(in the rows, 128 means zero)
Here are made-up objects, facts about them, and rows of numbers that follow some of those facts. Name the object behind each unnamed row.

Known rows:
[126 129 125 136 113 137 118 123 134 143 129 118 127 123 139 121 132 133
 126 131 149 126 132 116 118 127 151 138 128 114 142 136 121]: retrem
[119 110 126 131 107 118 116 142 133 140 136 119 122 117 137 123 129 135
 133 136 150 126 123 116 132 122 140 142 128 116 142 135 115]: kuva
[130 114 129 129  99  97 119 146 145 128 147 114 117 134 130 123 133 156
 138 145 158 142 110 116 134 132 145 139 128 118 134 144 127]: klilar
[133 131 121 132 125 132 118 160 141 137 132 132 131 122 134 120 126 144
 123 128 152 121 136 117 123 117 155 148 127 134 148 141 124]: gridos
[120 136 119 127 119 118 108 138 146 136 137 127 118 118 119 119 132 112
 136 130 146 121 133 115 127 107 152 139 126 143 147 132 117]: plogrufli
[104  79 125 140 131 104 105 102 142 120 121 124 105 114 118 133 130  91
 140 134 149 141 125 115 159 101 119 132 131 123 142 130 114]: kebakol
[123 122 126 140  93 122 124 123 146 134 137 119 135 135 136 120 135 158
 130 139 157 134 126 116 126 132 152 134 127 118 145 141 125]: luda
[157 169 121 128 118 157 110 159 138 135 125 130 143 115 131 121 128 146
 114 127 142 110 144 109  90 118 140 158 128 104 140 130  98]: redek
[140 170 123 129  84 126 117 156 144 140 158 120 144 129 130 111 136 153
 127 134 140 111 128 113  88 124 167 144 125 116 145 132 112]: flufa
[131 100 124 129 121 126 112 152 128 135 130 126 126 110 139 126 122 121
 127 133 148 117 128 115 126 114 127 150 131 102 135 132 109]: skuvo
[135 194 164 103 118 121 125  61 128 108 124  76 143 125 113  95 131  27
 100 130 111 140 128 133 113 136 176 156 138 140  62 125 127]: fligrem
[153 157 124 125 104 126 112 158 144 133 132 122 132 128 128 119 135 163
 125 140 143 125 131 109  89 128 137 152 127 109 133 133 104]: tratabis
[126 128 126 141 107 131 115 116 143 126 123 118 130 127 131 124 133 135
 127 133 146 138 129 113 122 128 139 140 128 112 139 132 118]: klobre
[130 139 123 133 113 139 123 144 143 137 129 114 133 132 143 121 129 155
 132 131 158 147 122 116 130 137 158 140 124 139 147 139 141]: trena
[129 128 124 135 115 142 117 128 131 140 127 117 126 124 143 123 129 136
 128 130 148 121 130 115 115 123 147 141 128 111 142 134 117]: truklen
[124 117 130 140  87 105 121 119 145 129 152 113 131 134 131 119 137 146
 127 141 151 131 120 115 124 129 152 132 129 103 141 136 117]: brosuk
[120 135 121 127 112 111 115 125 143 149 123 125 124 130 125 115 137 128
 138 138 153 126 132 118 124 114 156 129 124 149 148 138 121]: roskodu
[104 125 127 147  74 121 119 103 143 143 147 118 144 126 137 114 137 128
 127 136 146 106 131 112 117 120 157 129 127 110 157 128 105]: dotre
[ 96  71 128 146 113 125 120 113 131 134 135 117 124 116 145 128 126 112
 134 132 156 136 121 119 161 120 143 131 129 118 149 137 131]: zubrus
[126 126 123 145  89 143 122 140 144 135 155 124 150 132 149 114 131 130
 130 129 150 133 122 114 104 122 169 134 129 108 146 135 138]: nobru
[110  72 129 143 115 106 117 109 137 122 137 120 119 125 135 129 128 116
 135 135 152 146 119 119 159 115 136 130 132 113 139 138 130]: brostuva

Facts:
balik tades nibra; befler tades nobru; bekur tades puplus; biklivu tades rudel; biskon tades flogok; brastu tades skuros
breles tades lesine; brikla tades kesan; brofluk tades brostuva; broli tades stubran; brostuva tades kligem; brugre tades fuzu
buplem tades viklalan; deplum tades zotevos; dobren tades matrem; drafe tades greka; drenu tades kleden; dretrel tades biskon
drirem tades vosis; droka tades klabrak; fazin tades netro; fazurun tades breles; fibron tades vuskor; flaku tades flofel
flelotem tades fusko; flestes tades sibo; fliflo tades lisen; fligrem tades ragren; flodom tades flelotem; flofel tades brugre
flogok tades klibron; foze tades broli; fusko tades vutuk; fusus tades faskar; fuzu tades peno; gagem tades rastugrur
gidem tades kuva; greka tades skidrar; gridos tades drega; kebakol tades plogrufli; kesan tades tozegro; klabrak tades dobren
kleden tades luda; klenosu tades trena; klibron tades drenu; kligem tades numir; klobre tades lobrak; klogin tades biklivu
kloplam tades dretrel; korun tades flaku; kuva tades tifer; lares tades brastu; lesine tades klilar; lestem tades deplum
liklo tades gridos; lobrak tades rebrumon; lubus tades retrem; luzel tades buzal; matrem tades lubus; milel tades luzel
mubur tades soze; natru tades gidem; netro tades treklo; nibra tades nidrek; nidrek tades gridok; nifol tades mubur
nogrugrik tades nifol; numir tades liklo; peno tades klogin; plogrufli tades tata; popluvo tades roskodu; puplus tades fibron
putragi tades truklen; rabem tades brofluk; ragren tades gagem; rastugrur tades zozi; rebrumon tades buplem; redek tades flufa
resku tades flekadru; retrem tades skobru; rudel tades fliflem; sibuk tades putragi; sisar tades rabri; skepa tades dotre
skofofler tades klobre; skuros tades trekopar; skuvo tades zenu; stifim tades natru; stigrur tades kloplam; stisostam tades tribur
stiste tades tukuvak; stubran tades drirem; tata tades popluvo; tozegro tades brosuk; treklo tades datu; tremel tades gruskubem
truklen tades droka; vosis tades benim; votrar tades balik; vuskor tades fazin; vutuk tades tremel; zenu tades korun
zotevos tades fligrem; zozi tades bekur; balik klerus flestes; bekur klerus vivi; bevuk klerus kuva; biklivu klerus zotevos
brastu klerus skuros; breles klerus truklo; brikla klerus puplus; broli klerus skoler; brostuva klerus natru; buplem klerus tumes
buzal klerus lubus; datu klerus roskodu; deplum klerus fibron; dobren klerus deplum; dotre klerus katrel; drega klerus grota
drenu klerus fligrem; drirem klerus loskifim; droka klerus destus; dronur klerus vosis; drutir klerus rudel; faskar klerus trena
fazurun klerus fazin; flaku klerus stubran; flelotem klerus flufa; flestes klerus fligruk; fliflem klerus zesol; fliflo klerus neni
fligrem klerus tremel; fligruk klerus steton; flodom klerus skuvo; flofel klerus brikla; flogok klerus dronur; foze klerus truzem
getem klerus pigem; gidem klerus gruskubem; greka klerus foze; gridos klerus vuskor; grovar klerus trudi; gruskek klerus peno
gruskubem klerus kleden; katrel klerus truklen; kebakol klerus soze; kedrum klerus votrar; kesan klerus brastu; kiplus klerus sidafin
klabrak klerus tutan; klibron klerus baplas; kligem klerus flodom; klilar klerus sibo; klobre klerus treklo; klogin klerus nudranun
kloplam klerus flilevos; klufe klerus putragi; kome klerus drutir; kugrul klerus drenu; kuva klerus klilar; lares klerus broli
lesine klerus fluso; lestem klerus grovar; lisen klerus vastin; lobrak klerus mubur; loskifim klerus zunodol; luda klerus klabrak
matrem klerus fliflem; milel klerus sinon; moklagan klerus drirem; mubur klerus tribur; natru klerus fazurun; neni klerus drafe
nibra klerus befler; nifol klerus lestem; nogrugrik klerus kloplam; nudranun klerus zozi; peno klerus dotre; pigem klerus biklivu
podru klerus gidem; poga klerus klobre; popluvo klerus zenu; puplus klerus klibron; putragi klerus rebrumon; ragren klerus benim
rastugrur klerus trekopar; rebrumon klerus droka; resku klerus sisar; rogim klerus klogin; roskodu klerus demetak; rudel klerus podru
senegus klerus nogrugrik; sibo klerus gridos; sibuk klerus flelotem; sidafin klerus milel; sinon klerus stiste; sisar klerus bevuk
skepa klerus ragren; skobru klerus popluvo; skoler klerus matrem; skuros klerus trete; skuvo klerus korun; steton klerus klufe
stiste klerus trubun; stubran klerus faskar; tata klerus kedrum; tifer klerus dumil; trekopar klerus kugrul; tremel klerus kome
trena klerus greka; trete klerus fliflo; tribur klerus skobru; trubun klerus flofel; trudi klerus tukuvak; truklen klerus gugen
truklo klerus tifer; truzem klerus gebel; tukuvak klerus redek; tumes klerus momes; tutan klerus nibra; vastin klerus moklagan
viklalan klerus luzel; vivi klerus kligem; vosis klerus luda; vutuk klerus dretrel; zadom klerus sibuk; zege klerus viklalan
zenu klerus skidrar; zesol klerus tratabis; zozi klerus stifim; zubrus klerus bekur; zumu klerus nifol; balik laskam 542
baplas laskam 485; befler laskam 485; bekur laskam 948; benim laskam 692; bevuk laskam 948; biklivu laskam 148
biskon laskam 692; brastu laskam 485; breles laskam 485; brikla laskam 434; brofluk laskam 485; broli laskam 692
brostuva laskam 434; brosuk laskam 434; brugre laskam 952; buplem laskam 692; buzal laskam 434; datu laskam 148
demetak laskam 952; deplum laskam 948; destus laskam 692; dobren laskam 542; dotre laskam 692; drafe laskam 434
drega laskam 952; drenu laskam 148; dretrel laskam 948; drirem laskam 148; droka laskam 434; dronur laskam 542
drutir laskam 948; dumil laskam 692; faskar laskam 952; fazin laskam 948; fazurun laskam 692; fibron laskam 434
flaku laskam 542; flekadru laskam 692; flelotem laskam 148; flestes laskam 948; fliflem laskam 542; fliflo laskam 542
fligrem laskam 692; fligruk laskam 542; flilevos laskam 948; flodom laskam 542; flofel laskam 948; flogok laskam 692
flufa laskam 948; fluso laskam 434; foze laskam 952; fusko laskam 692; fusus laskam 948; fuzu laskam 542
gagem laskam 434; gebel laskam 692; getem laskam 542; gidem laskam 948; greka laskam 148; gridok laskam 148
gridos laskam 952; grota laskam 485; grovar laskam 434; gruskek laskam 485; gruskubem laskam 485; gugen laskam 952
katrel laskam 542; kebakol laskam 434; kedrum laskam 542; kesan laskam 952; kiplus laskam 692; klabrak laskam 948
kleden laskam 948; klenosu laskam 692; klibron laskam 148; kligem laskam 485; klilar laskam 434; klobre laskam 485
klogin laskam 952; kloplam laskam 485; klufe laskam 148; kome laskam 692; korun laskam 692; kugrul laskam 952
kuva laskam 692; lares laskam 148; lesine laskam 434; lestem laskam 948; liklo laskam 434; lisen laskam 434
lobrak laskam 485; loskifim laskam 542; lubus laskam 542; luda laskam 485; luzel laskam 434; matrem laskam 148
milel laskam 542; moklagan laskam 692; momes laskam 148; mubur laskam 434; natru laskam 948; neni laskam 948
netro laskam 148; nibra laskam 485; nidrek laskam 148; nifol laskam 542; nobru laskam 948; nogrugrik laskam 542
nudranun laskam 148; numir laskam 948; peno laskam 485; pigem laskam 542; plogrufli laskam 948; podru laskam 485
poga laskam 542; popluvo laskam 434; puplus laskam 485; putragi laskam 542; rabem laskam 948; rabri laskam 948
ragren laskam 148; rastugrur laskam 542; rebrumon laskam 952; redek laskam 148; resku laskam 948; retrem laskam 542
rogim laskam 692; roskodu laskam 542; rudel laskam 692; senegus laskam 148; sibo laskam 485; sibuk laskam 948
sidafin laskam 948; sinon laskam 434; sisar laskam 434; skepa laskam 148; skidrar laskam 434; skobru laskam 692
skofofler laskam 948; skoler laskam 948; skuros laskam 148; skuvo laskam 692; soze laskam 542; steton laskam 434
stifim laskam 434; stigrur laskam 485; stisostam laskam 692; stiste laskam 952; stubran laskam 434; tata laskam 485
tifer laskam 485; tozegro laskam 948; tratabis laskam 485; treklo laskam 542; trekopar laskam 692; tremel laskam 434
trena laskam 148; trete laskam 948; tribur laskam 948; trubun laskam 485; trudi laskam 952; truklen laskam 542
truklo laskam 948; truzem laskam 485; tukuvak laskam 692; tumes laskam 692; tutan laskam 948; vastin laskam 434
viklalan laskam 434; vivi laskam 434; vosis laskam 948; votrar laskam 485; vuskor laskam 434; vutuk laskam 952
zadom laskam 952; zege laskam 434; zenu laskam 434; zesol laskam 148; zotevos laskam 692; zozi laskam 542
zubrus laskam 692; zumu laskam 948; zunodol laskam 485

Rows to name:
No name comes twice in this set of rows, the named rows included.
[131 103 127 122 128 123 113 156 124 133 128 114 109 106 138 129 124 123
 129 133 144 130 118 117 136 127 127 156 129 112 128 137 117] | fazurun
[121 124 124 138 113 126 112 121 147 129 118 120 120 126 125 126 135 136
 132 135 150 137 127 113 130 123 135 138 126 127 143 131 118] | brastu
[120 128 129 142  84 111 117 118 149 127 145 114 129 133 133 120 139 140
 134 141 149 140 116 113 120 131 148 132 126 112 140 133 124] | viklalan
[122 125 124 131 109  97 105 127 150 127 130 124 115 124 115 124 136 124
 141 142 152 133 124 111 128 108 130 136 128 126 141 132 109] | popluvo
[125 113 123 149  91 129 132 124 144 142 161 142 162 125 140 113 128 154
 108 127 147  89 153 118 125 107 177 132 132 109 163 142 112] | faskar
[129 123 127 134 102 110 122 124 147 133 134 120 129 134 130 120 136 152
 129 140 153 139 127 116 125 128 152 136 128 125 139 140 125] | tifer
[135 232 169 105 135 155 123  71 146  95 111  95 164 129 119  89 118  23
  98 124 136 127 141 136 109 119 207 160 144 168  57 131 131] | kugrul
[106  80 130 147 110 112 119 100 139 120 138 117 117 127 136 129 129 118
 134 134 154 143 119 117 153 119 138 130 131 108 142 138 129] | zege
[129 103 119 135 115 130 116 161 139 133 145 130 135 124 142 122 125 125
 135 129 155 132 123 115 119 106 155 141 131 114 146 140 135] | vosis
[146 161 123 116 104 119 116 160 138 150 133 118 131 133 130 113 138 158
 132 141 147 126 126 115  95 127 155 147 124 132 134 138 117] | soze
[121 114 126 124 104  92 119 145 141 146 144 122 122 122 126 116 133 140
 134 143 156 119 125 118 135 114 152 139 127 136 144 142 114] | tukuvak
[118 229 175 103 112 127 121  59 151 100 112  80 157 135 116  86 129  18
 115 140 148 137 121 136 111 126 201 145 140 172  56 128 129] | trekopar
[135 114 123 130 121 123 118 136 130 144 128 124 131 122 137 121 129 133
 126 132 151 124 133 119 121 113 150 139 130 116 140 140 123] | fuzu

The same objects again, as new rows of numbers:
Some rows with their names:
[117 122 116 106 129 127 124 145 145 140 125 111 156 159 130 157 130 126
 137 113 129 126 128 113 119 124 138]: stubran
[ 96 132 103 131 151 122 154 102 111 127 128  93 128 125 137 135 156 126
 113 138 145 138 158 131 122 114 159]: drirem
[113 152 156 104 170 135 129  95  96 102 108 131 110  87 165 130  99 147
 151 134 136 111 129  99  97 149 136]: destus
[121 119 156 124 143 120 143 129 155 130 123 101 136 160 148 141 151 136
 141 100 116 129 143 114 122 131 141]: flelotem
[164 194 133 111  96 116 120 139  92  39 130 161 121  93 141 133 130 201
 188 120 167 113  57  82  57  86 129]: zotevos
[ 95 133 117 106 123 121 131 137 159 125 123 122 154 149 128 137 137 142
 122 122 118 122 133 117 110 125 120]: trena
[109 127 129 107 123 125 132 151 152 132 126 111 141 143 137 145 131 135
 133 107 130 128 127 111 112 129 121]: greka
[128 115 130 142 135 137 112 129 123 125 128 145 118 114 106 119 130 127
 115 134 128 125 134 150 142 127 122]: sidafin
[119 129 168  92 168 132 121 121  78  93 126 148 125  85 123 110 108 159
 133 121 133 116 128 128 130 141  97]: baplas
[148 135 138 144 130 120 121 135 108 141 140 143  96 116 140 134 124 112
 140 125 127 131 124 124 127 153 125]: stisostam
[114 128 122 120 144 113 144 118 138 129 121  97 141 151 132 141 155 118
 125 117 136 130 151 127 131 118 157]: mubur
[139 127 112 177 113 129 150 117 158 151 131 137 101 127 126 104 151 103
 123 161 103 138 128 151 150 146 170]: lobrak
[139 103 144 116 114 142 123 161 144 123 135 157 142 144 127 117 122 142
 121 111 117 132 109 142 145 127  90]: trudi
[113 122  98 109 122 123 123 130 116 124 140 110 146 148 109 148 137 119
 105 111 148 130 147 134 116 100 132]: vivi
[164 114 122 169  82 129 107 171 175 155 134 150 118 151  91 121 134 104
 123 142  94 127 115 149 146 143 126]: zumu
[131 139 112 140 133 141 140  95 142 129 119 113 130 139 159 138 132 122
 136 132 134 138 130 112 125 121 142]: fligruk
[117 107 154 115 123 122 130 148 174 140 122 117 149 166 121 145 146 129
 133 103 108 114 134 118 121 134 129]: drenu
[139  99 118 171 111 145 157 115 146 158 148 124 115 144 106  98 171 117
 100 146 115 156 144 173 176 118 158]: kesan
[139 128 132 130 132 135 124 125 132 125 128 143 116 122 132 126 120 121
 137 140 125 121 126 132 135 143 120]: plogrufli
[125 139 156  44 157 171  91 113  77 111 115 124  69  98 138 112 108 125
  90 134 148  58 138 137 114 144 114]: korun
[143 141 166 112 137  59 172 106  93 105 111  74 193 103  88 147  51 143
 102  56 162 123 102 103  98 101  90]: vuskor

Name these rows:
No name comes twice in this set of rows, the named rows included.
[140 162  12 142  54 148 124 149 133 155 142 164 118 129 142 127 114  87
  98 186 122 152  93 120 122 147 132] | gruskek
[114 169 139  91 163 137 145  79  92  93  99 131 109  86 185 121  92 148
 156 145 147 132 105  95 117 161 131] | tratabis
[136 138  77 180  67  57 182 121 142 165 138  79 180 125  39 125  91 112
  43 112 136 136 121 145 108  89 134] | datu
[115 121  37 156  88 153  87 167  79 168 189 142 121 144  68 124 152 104
  43 153 145 134 180 203 157  86 110] | dobren
[109 124 188 108 176 126 123 100 136  94  87 139 129 103 132 115 105 165
 155 126 115 108 121 113 121 137 114] | flufa
[142 102 127 158 127 116 142 144 134 162 150  93 120 166 108 149 180  84
 117 112 131 144 162 156 156 113 170] | kebakol
[127 113 148 116 139 161  97 124 124 129 112 133  87 126 125 110 129 112
 106 147 117  98 134 154 144 136 124] | flofel
[136 115 122 189 147 117 161  82 119 144 148 116  86 109  96  82 183 103
 110 177 108 145 170 184 173 121 199] | breles
[ 95 133  69 168 124 123 148 102 160 148 125  85 136 158 107 127 158 111
 105 157 129 134 159 146 142  91 194] | lisen
[118 119  66 143 101 125 118 144 131 163 152 107 140 163 103 151 161  93
  91 139 136 141 163 160 142 103 156] | brostuva

